Below are the code and all the weights of a small trained network. Each question names an input and a target symbol and asks about switching units off, where a switched-off unit gives its printed mean instead of its output.

import numpy as np


def w(rows, s, z=0):
    codes = np.array(rows[::2]) - 128.0
    scale = np.full(codes.shape[1], s)
    scale[-1] = z or s
    return codes * scale


def norm(h):
    return h / np.sqrt((h * h).mean(-1, keepdims=True) + 1e-5)


def f(y):
    return np.maximum(y, 0)


def softmax(a):
    e = np.exp(a - a.max(-1, keepdims=True))
    return e / e.sum(-1, keepdims=True)


def log_softmax(a):
    a = a - a.max(-1, keepdims=True)
    return a - np.log(np.exp(a).sum(-1, keepdims=True))


def net(x, mask):
    ids = ['ΓΠΨαβεζλμξστφω'.index(c) for c in x.split()]
    T = len(ids)
    res = E[ids] + P[:T]
    u = 0
    for l in range(3):
        q, k, v = (norm(res) @ M[l].T for M in (Q, K, V))
        z = softmax(np.where(np.tri(T) > 0, q @ k.T / 2**0.5, -1e9)) @ v
        res = res + np.where(mask[u], z, O[l][:, -1]) @ O[l][:, :-1]
        u += 1
        y = f(norm(res) @ A[l][:, :-1].T + A[l][:, -1])
        res = res + np.where(mask[u : u + 4], y, B[l][:, -1]) @ B[l][:, :-1]
        u += 4
    return log_softmax(norm(res)[-1] @ U[:, :-1].T + U[:, -1])


Q, K, V, O, A, B = {}, {}, {}, {}, {}, {}
E = w([
[155,137,134,171,129,182,114,118],'Γ',
[158,152,175,170,116,128,190,90],'Π',
[100,153,138,195,121,143,73,106],'Ψ',
[116,145,147,121,95,164,130,101],'α',
[136,144,158,68,140,113,171,172],'β',
[108,95,132,137,124,92,93,148],'ε',
[107,174,157,134,162,146,130,162],'ζ',
[168,128,84,163,111,123,141,151],'λ',
[193,98,91,135,66,178,94,81],'μ',
[176,143,128,165,142,160,117,134],'ξ',
[82,135,97,105,84,147,109,87],'σ',
[142,6,134,51,139,135,144,69],'τ',
[119,116,134,77,72,88,124,153],'φ',
[163,132,107,181,127,152,122,137],'ω',
],0.023)
P = w([
[190,73,118,3,90,205,105,217],'0',
[169,99,148,91,77,223,59,142],'1',
[160,101,124,122,78,176,63,160],'2',
[157,116,140,142,97,150,78,160],'3',
[151,141,148,146,89,131,85,132],'4',
[146,148,140,142,102,111,93,118],'5',
[150,148,155,139,117,109,108,89],'6',
[143,159,150,145,123,96,108,92],'7',
[116,176,171,122,135,90,109,77],'8',
[112,176,162,129,155,82,130,78],'9',
[143,184,174,144,121,71,113,77],'10',
[165,212,180,121,124,67,114,53],'11',
],0.0055)
Q[0] = w([
[146,134,254,93,121,93,96,111],'0.h0',
[134,191,141,149,32,109,103,106],'0.h0',
],0.0066)
K[0] = w([
[75,181,118,142,147,52,73,162],'0.h0',
[127,221,54,99,151,1,192,82],'0.h0',
],0.0042)
V[0] = w([
[114,128,182,93,146,119,121,62],'0.h0',
[134,183,132,162,162,3,100,150],'0.h0',
],0.0067)
O[0] = w([
[138,84,60,178,168,87,211,113,2],'0.h0',
[96,62,94,245,114,179,131,186,61],'0.h0',
],0.011,0.00068)
A[0] = w([
[74,93,152,63,34,99,232,115,243],'0.n0',
[181,197,2,109,91,129,224,202,248],'0.n1',
[93,82,104,98,44,78,89,147,254],'0.n2',
[174,64,143,154,141,127,153,78,140],'0.n3',
],0.008,0.001)
B[0] = w([
[199,116,60,254,245,202,28,174,205],'0.n0',
[117,149,223,117,198,228,96,101,156],'0.n1',
[196,83,214,175,128,172,180,159,254],'0.n2',
[154,181,119,123,159,217,142,102,155],'0.n3',
],0.008,0.0046)
Q[1] = w([
[142,12,192,137,104,48,114,203],'1.h0',
[41,147,138,26,84,2,93,88],'1.h0',
],0.0061)
K[1] = w([
[172,202,94,116,92,223,125,145],'1.h0',
[254,135,180,79,76,148,68,147],'1.h0',
],0.007)
V[1] = w([
[102,254,114,135,61,95,176,208],'1.h0',
[74,131,95,147,95,153,78,48],'1.h0',
],0.0062)
O[1] = w([
[71,200,41,116,31,141,86,222,55],'1.h0',
[145,162,191,128,140,24,2,133,253],'1.h0',
],0.0078,0.0034)
A[1] = w([
[52,126,177,144,67,179,127,203,176],'1.n0',
[183,206,165,132,165,117,171,208,233],'1.n1',
[21,93,88,179,111,2,116,150,254],'1.n2',
[130,106,79,196,200,83,144,143,57],'1.n3',
],0.0068,0.0025)
B[1] = w([
[94,58,150,170,113,180,117,48,240],'1.n0',
[43,79,105,168,100,165,98,74,255],'1.n1',
[135,88,12,156,151,1,77,120,231],'1.n2',
[111,212,195,162,114,89,166,143,160],'1.n3',
],0.0076,0.0036)
Q[2] = w([
[207,126,175,62,159,109,148,254],'2.h0',
[90,74,111,14,5,41,205,209],'2.h0',
],0.0067)
K[2] = w([
[157,146,119,20,21,101,49,124],'2.h0',
[193,116,95,2,78,197,82,36],'2.h0',
],0.0059)
V[2] = w([
[199,239,59,127,207,197,104,187],'2.h0',
[1,205,168,147,161,144,157,50],'2.h0',
],0.0066)
O[2] = w([
[153,249,109,151,176,225,120,170,1],'2.h0',
[45,136,76,36,139,191,75,12,186],'2.h0',
],0.011,0.0041)
A[2] = w([
[178,221,112,31,157,150,121,156,18],'2.n0',
[95,153,105,127,112,106,177,159,63],'2.n1',
[103,3,155,182,143,141,106,144,87],'2.n2',
[138,144,136,158,113,124,199,178,6],'2.n3',
],0.0072,0.0011)
B[2] = w([
[2,86,151,155,51,5,198,163,138],'2.n0',
[54,142,123,140,182,119,122,145,128],'2.n1',
[33,155,178,113,141,165,193,119,254],'2.n2',
[136,227,87,207,48,212,18,139,130],'2.n3',
],0.0092,0.0087)
U = w([
[119,178,122,94,111,87,140,132,36],'Γ',
[142,193,69,188,171,156,187,77,2],'Π',
[116,86,132,167,148,76,18,100,215],'Ψ',
[121,200,120,80,159,67,168,112,123],'α',
[83,186,101,146,237,158,135,181,4],'β',
[106,70,140,157,92,92,199,117,104],'ε',
[45,90,2,93,98,185,128,135,110],'ζ',
[132,152,203,84,117,201,118,112,247],'λ',
[199,142,108,100,62,81,137,88,89],'μ',
[117,186,106,118,108,118,142,159,153],'ξ',
[147,195,156,79,201,47,138,115,163],'σ',
[180,103,93,88,235,92,155,78,55],'τ',
[167,134,99,229,145,151,111,190,25],'φ',
[118,172,123,119,65,119,118,163,109],'ω',
],0.009,0.0039)

Each question gives the input, a string of symbols that net reads in full, and the target symbol t.
The units are the heads (2 rows each of Q, K, V and O) and the neurons (one row each of A and B). Each row of codes is followed by its name. A weight is (code - 128) times the scale printed after its matrix; where a second scale follows, it is the last column's (O, A, B and U).
mask holds one flag per unit, layer by layer, with each layer's heads first. A switched-off unit (its flag False) gives its mean, the last column of its rows in O or B, instead of its output. The means were averaged over made-up inputs and are rounded, as every weight is.
A unit's drop is (log p(t) with every unit on - log p(t) with that unit switched off) / (log p(t) with every unit on - log p(t) with every unit switched off).
The circuit of an input: a set's keep is (log p(t) with only the set's units on - log p(t) with every unit switched off) / (log p(t) with every unit on - log p(t) with every unit switched off). Starting from the 12 units with the biggest drops (on a tie, the unit counted first), units are removed one at a time, each time the one whose removal leaves the highest keep (on an exact tie, the one counted first), for as long as the keep stays at least 0.8.
circuit, biggest first: the units of the circuit, biggest drop first
unit that matters most: the unit with the biggest drop
top k neurons: the k neurons with the biggest drops, biggest first
top k neurons in layer l: the k neurons of layer l with the biggest drops, biggest first
drop when u is switched off: that unit's drop, to one decimal
input Γ ω σ Π ξ β, target β: top neuron in layer 1 => [1.n0]
input Ψ Ψ ε Ψ ε σ α, target ε: circuit, biggest first => [2.h0, 0.n2]
input ε ζ Γ Ψ ξ σ Ψ ω ε ε Ψ ξ, target ε: circuit, biggest first => [2.h0, 0.n0, 0.h0]
input σ Ψ Ψ λ ζ σ Ψ β ε Ψ ε α, target ε: circuit, biggest first => [2.h0, 0.h0, 0.n2]
input σ Ψ ε, target λ: circuit, biggest first => [0.n2, 2.n2]
input Π ε α λ ξ ω, target λ: circuit, biggest first => [1.n2, 0.h0]
input ω α Ψ ε ε Γ, target ε: circuit, biggest first => [2.h0, 0.n0, 1.h0]
input Ψ Ψ α Ψ ε ξ σ ε ω, target ε: circuit, biggest first => [2.h0, 0.n0, 0.h0]
input Ψ Ψ α, target Ψ: circuit, biggest first => [0.n0, 1.h0, 0.n2]
input ζ λ Ψ Ψ φ ω σ, target φ: circuit, biggest first => [0.n0, 2.h0, 0.n2]
input φ λ ω Ψ, target λ: circuit, biggest first => [0.h0, 1.n2]
input ζ ε Ψ ω Ψ ε ε ξ, target ε: top 2 neurons in layer 0 => [0.n0, 0.n2]
input λ Ψ φ α β, target β: top 2 neurons in layer 1 => [1.n1, 1.n0]
input Ψ α Ψ Ψ Ψ α φ Ψ ε Γ, target ε: circuit, biggest first => [2.h0, 0.h0, 0.n0]
input Γ φ λ σ Π Ψ ε Ψ Ψ ζ α, target ζ: unit that matters most => 0.h0
input σ ζ Ψ ξ ε, target λ: top 3 neurons => [0.n2, 2.n2, 1.n2]
input σ Ψ τ, target τ: circuit, biggest first => [0.h0, 0.n0, 1.n1]
input Ψ Ψ φ ε, target ε: top 3 neurons => [0.n2, 2.n2, 0.n0]
input Ψ Ψ ζ ξ Ψ Ψ φ φ β σ Π, target Π: top 3 neurons in layer 0 => [0.n0, 0.n2, 0.n3]
input λ ε ω, target λ: top 2 neurons in layer 2 => [2.n2, 2.n0]
input Ψ ω ε ζ σ ξ τ ε σ, target ε: top neuron => [0.n2]
input α σ Ψ ε Ψ σ ζ ζ ζ τ, target ζ: top 2 neurons in layer 0 => [0.n0, 0.n2]
input β ζ σ ε Π, target Π: top 2 neurons in layer 1 => [1.n0, 1.n3]
input σ Ψ ζ ξ σ φ, target φ: drop when 2.h0 is switched off => 0.2
input ε σ σ Γ Ψ Ψ Ψ β φ, target φ: drop when 2.h0 is switched off => 0.1
